Below is a small trained network, with its code and all its weights. Each question gives an input and a class and asks what happens when units are switched off, that is, made to give their printed mean instead of their output.

import numpy as np


def w(rows, s, z=0):
    codes = np.array(rows[::2]) - 128.0
    scale = np.full(codes.shape[1], s)
    scale[-1] = z or s
    return codes * scale


def f(y):
    return y / 2 * (1 + np.tanh(0.7978845608 * (y + 0.044715 * y**3)))


def log_softmax(a):
    a = a - a.max(-1, keepdims=True)
    return a - np.log(np.exp(a).sum(-1, keepdims=True))


def net(x, mask):
    res = np.array(x, float).reshape(1, 6) / 4 @ E
    y = f(res @ A[0][:, :-1].T + A[0][:, -1])
    res = res + np.where(mask, y, B[0][:, -1]) @ B[0][:, :-1]
    return log_softmax(res[-1] @ U[:, :-1].T + U[:, -1])


A, B = {}, {}
E = w([
[152,27,111,53,148],'x0',
[203,68,241,152,104],'x1',
[152,99,43,87,98],'x2',
[198,122,129,148,65],'x3',
[139,45,118,255,124],'x4',
[187,139,36,183,238],'x5',
],0.0081)
A[0] = w([
[86,198,115,160,97,188],'n0',
[97,139,172,173,164,138],'n1',
[215,106,123,155,116,169],'n2',
[77,75,156,122,58,174],'n3',
[100,95,163,99,75,127],'n4',
[72,131,201,88,99,83],'n5',
[87,111,62,69,154,254],'n6',
[164,174,120,52,177,104],'n7',
[124,51,192,114,79,191],'n8',
[102,186,104,139,122,188],'n9',
[127,254,86,100,147,129],'n10',
[170,140,164,214,102,104],'n11',
[196,121,122,127,76,249],'n12',
[62,126,74,129,97,234],'n13',
[173,188,207,85,240,102],'n14',
[92,143,58,130,57,208],'n15',
[145,63,26,88,183,183],'n16',
[150,158,163,174,151,38],'n17',
[237,110,77,153,168,147],'n18',
[63,158,128,130,144,229],'n19',
[120,141,132,83,213,105],'n20',
[203,144,141,154,118,135],'n21',
[184,97,194,147,139,193],'n22',
[71,111,147,182,149,129],'n23',
],0.014,0.0052)
B[0] = w([
[31,201,165,35,177,216],'n0',
[90,209,111,104,133,177],'n1',
[140,87,102,70,82,195],'n2',
[129,46,59,139,118,216],'n3',
[168,60,48,174,47,198],'n4',
[81,96,129,172,1,211],'n5',
[155,115,194,148,194,246],'n6',
[113,206,171,124,240,194],'n7',
[107,63,85,17,61,234],'n8',
[97,181,120,21,161,200],'n9',
[35,186,100,21,116,245],'n10',
[106,168,130,42,82,203],'n11',
[74,70,52,74,165,202],'n12',
[79,128,143,155,172,217],'n13',
[158,34,96,145,248,202],'n14',
[97,118,186,126,193,212],'n15',
[183,70,119,195,186,245],'n16',
[141,229,109,140,114,158],'n17',
[120,68,71,208,62,223],'n18',
[58,150,100,92,125,211],'n19',
[105,182,190,111,219,176],'n20',
[109,145,84,27,59,174],'n21',
[120,127,71,51,101,210],'n22',
[94,166,162,85,144,175],'n23',
],0.0076,0.011)
U = w([
[100,2,75,98,48,194],'0',
[71,191,170,72,227,235],'1',
[80,233,128,83,12,2],'2',
[192,52,145,253,175,60],'3',
],0.007,0.0044)

Each question gives the input, the list of numbers given to net, and the class t.
The units are the neurons (one row each of A and B). Each row of codes is followed by its name. A weight is (code - 128) times the scale printed after its matrix; where a second scale follows, it is the last column's (A, B and U).
mask holds one flag per neuron, in row order. A switched-off neuron (its flag False) gives its mean, the last column of its row in B, instead of its output. The means were averaged over made-up inputs and are rounded, as every weight is.
A unit's drop is (log p(t) with every unit on - log p(t) with that unit switched off) / (log p(t) with every unit on - log p(t) with every unit switched off).
The circuit of an input: a set's keep is (log p(t) with only the set's units on - log p(t) with every unit switched off) / (log p(t) with every unit on - log p(t) with every unit switched off). Starting from the 12 units with the biggest drops (on a tie, the unit counted first), units are removed one at a time, each time the one whose removal leaves the highest keep (on an exact tie, the one counted first), for as long as the keep stays at least 0.8.
units of the circuit, in order: the units of the circuit, biggest drop first
unit that matters most: the unit with the biggest drop
top k neurons: the k neurons with the biggest drops, biggest first
drop of u: that unit's drop, to one decimal
input [-7,2,7,2,-4,-8], class 0: units of the circuit, in order => (n3)
input [1,6,6,-7,-6,8], class 3: top 2 neurons => (n16; n18)
input [-6,8,-7,-3,-4,-2], class 0: top 3 neurons => (n14; n10; n5)
input [-6,8,-5,-4,3,-6], class 2: top 4 neurons => (n1; n11; n17; n16)
input [-1,3,-8,6,-7,-1], class 0: top 2 neurons => (n14; n5)
input [2,-5,4,7,2,3], class 3: top 2 neurons => (n16; n8)
input [-6,5,-2,8,3,-1], class 2: top 3 neurons => (n11; n17; n14)
input [0,-7,1,5,5,6], class 3: top 2 neurons => (n16; n8)
input [-7,2,1,6,6,5], class 2: top 2 neurons => (n11; n17)
input [-1,5,-6,-7,-5,-3], class 0: top 2 neurons => (n5; n14)
input [-7,6,1,5,5,2], class 2: top 2 neurons => (n11; n17)
input [-7,8,-3,-1,-1,-3], class 2: drop of n17 => 0.6
input [-4,-1,-3,-2,-1,-6], class 2: drop of n14 => 0.1
input [-3,1,2,-6,-1,-5], class 0: unit that matters most => n3
input [-5,4,-6,8,-5,6], class 2: drop of n15 => 0.2
